Below are the code and all the weights of a small trained network. Each question names an input and a class and asks about switching units off, where a switched-off unit gives its printed mean instead of its output.

import numpy as np


def w(rows, s, z=0):
    codes = np.array(rows[::2]) - 128.0
    scale = np.full(codes.shape[1], s)
    scale[-1] = z or s
    return codes * scale


def f(y):
    return y / 2 * (1 + np.tanh(0.7978845608 * (y + 0.044715 * y**3)))


def log_softmax(a):
    a = a - a.max(-1, keepdims=True)
    return a - np.log(np.exp(a).sum(-1, keepdims=True))


def net(x, mask):
    res = np.array(x, float).reshape(1, 8) / 4 @ E
    y = f(res @ A[0][:, :-1].T + A[0][:, -1])
    res = res + np.where(mask, y, B[0][:, -1]) @ B[0][:, :-1]
    return log_softmax(res[-1] @ U[:, :-1].T + U[:, -1])


A, B = {}, {}
E = w([
[125,131,129,127,128,129],'x0',
[96,208,194,86,131,1],'x1',
[129,128,131,123,128,129],'x2',
[137,143,131,124,144,136],'x3',
[25,72,196,100,200,138],'x4',
[77,173,198,133,12,201],'x5',
[219,70,194,22,108,145],'x6',
[132,129,129,128,133,128],'x7',
],0.0069)
A[0] = w([
[110,103,59,150,133,231,145],'N1',
[101,198,146,89,107,55,60],'N2',
[223,159,68,137,57,88,162],'N3',
[40,43,151,86,178,135,80],'N4',
[201,24,213,34,67,103,16],'N5',
[95,166,200,149,54,199,60],'N6',
[213,114,177,36,144,160,99],'N7',
[137,67,86,132,144,254,16],'N8',
[74,177,190,123,6,183,86],'N9',
[11,199,33,131,151,142,3],'N10',
[170,88,111,193,132,186,108],'N11',
[55,70,214,135,182,140,41],'N12',
],0.0071,0.0044)
B[0] = w([
[157,129,217,115,93,52,201],'N1',
[190,150,198,97,127,26,189],'N2',
[67,145,89,58,120,230,236],'N3',
[98,205,36,80,109,178,194],'N4',
[144,166,93,248,95,153,242],'N5',
[178,98,61,127,236,103,207],'N6',
[162,111,112,246,99,143,227],'N7',
[216,165,166,72,83,1,181],'N8',
[161,80,73,109,210,102,255],'N9',
[159,189,93,231,68,106,163],'N10',
[135,139,137,87,112,89,166],'N11',
[180,226,60,93,53,162,182],'N12',
],0.0089,0.0046)
U = w([
[143,153,122,254,96,126,35],'0',
[167,153,196,72,94,51,36],'1',
[161,74,65,113,242,115,52],'2',
[110,192,101,55,86,198,28],'3',
[110,106,149,137,128,138,254],'4',
[112,114,154,129,129,139,235],'5',
[109,108,155,136,136,142,225],'6',
],0.014,0.0091)

Each question gives the input, the list of numbers given to net, and the class t.
The units are the neurons (one row each of A and B). Each row of codes is followed by its name. A weight is (code - 128) times the scale printed after its matrix; where a second scale follows, it is the last column's (A, B and U).
mask holds one flag per neuron, in row order. A switched-off neuron (its flag False) gives its mean, the last column of its row in B, instead of its output. The means were averaged over made-up inputs and are rounded, as every weight is.
A unit's drop is (log p(t) with every unit on - log p(t) with that unit switched off) / (log p(t) with every unit on - log p(t) with every unit switched off).
The circuit of an input: a set's keep is (log p(t) with only the set's units on - log p(t) with every unit switched off) / (log p(t) with every unit on - log p(t) with every unit switched off). Starting from all 12 units, units are removed one at a time, each time the one whose removal leaves the highest keep (on an exact tie, the one counted first), for as long as the keep stays at least 0.8.
circuit, biggest first: the units of the circuit, biggest drop first
unit that matters most: the unit with the biggest drop
top k neurons: the k neurons with the biggest drops, biggest first
input [6,-5,8,-7,-8,-4,1,-8], class 3: unit that matters most	N3
input [6,3,-2,4,7,-5,-8,0], class 0: top 2 neurons	(N10; N3)
input [3,-7,-8,5,1,-4,7,-3], class 0: circuit, biggest first	(N7; N5)
input [5,3,-2,0,3,6,3,-2], class 2: circuit, biggest first	(N9; N6)
input [-3,-8,-3,-7,-3,-6,-4,5], class 1: circuit, biggest first	(N1; N8)
input [8,2,7,3,-1,-4,8,-5], class 0: circuit, biggest first	(N5; N7)
input [3,-6,1,3,0,-4,5,-2], class 1: circuit, biggest first	(N8; N1)
input [6,3,7,0,8,-7,-1,-8], class 3: circuit, biggest first	(N4; N12)
input [-2,0,2,-6,6,4,-1,-6], class 3: circuit, biggest first	(N12; N4)
input [-7,-2,-3,7,-3,-6,-1,-1], class 4: circuit, biggest first	(N9; N6)
input [-8,-8,3,-3,3,3,-5,-7], class 1: circuit, biggest first	(N8; N1)
input [-3,4,-4,1,7,-4,7,4], class 0: top 3 neurons	(N5; N7; N3)
input [6,-6,-2,0,-5,-3,-5,2], class 1: circuit, biggest first	(N1; N8; N11)
input [-1,0,7,-2,4,7,8,8], class 0: unit that matters most	N5
input [1,-7,-3,-6,-4,6,-3,1], class 1: circuit, biggest first	(N1; N8)
input [-5,-6,8,-5,4,-2,2,5], class 1: top 2 neurons	(N8; N1)
input [3,-7,-4,4,-8,3,1,7], class 3: top 2 neurons	(N3; N2)
input [2,1,-3,1,2,4,-3,-1], class 2: top 3 neurons	(N9; N6; N5)
input [-3,-6,0,6,1,8,6,8], class 2: top 2 neurons	(N6; N9)
input [-4,2,3,5,-8,8,1,7], class 2: unit that matters most	N9
input [-1,-4,-4,5,-5,-3,0,-3], class 3: top 2 neurons	(N3; N9)
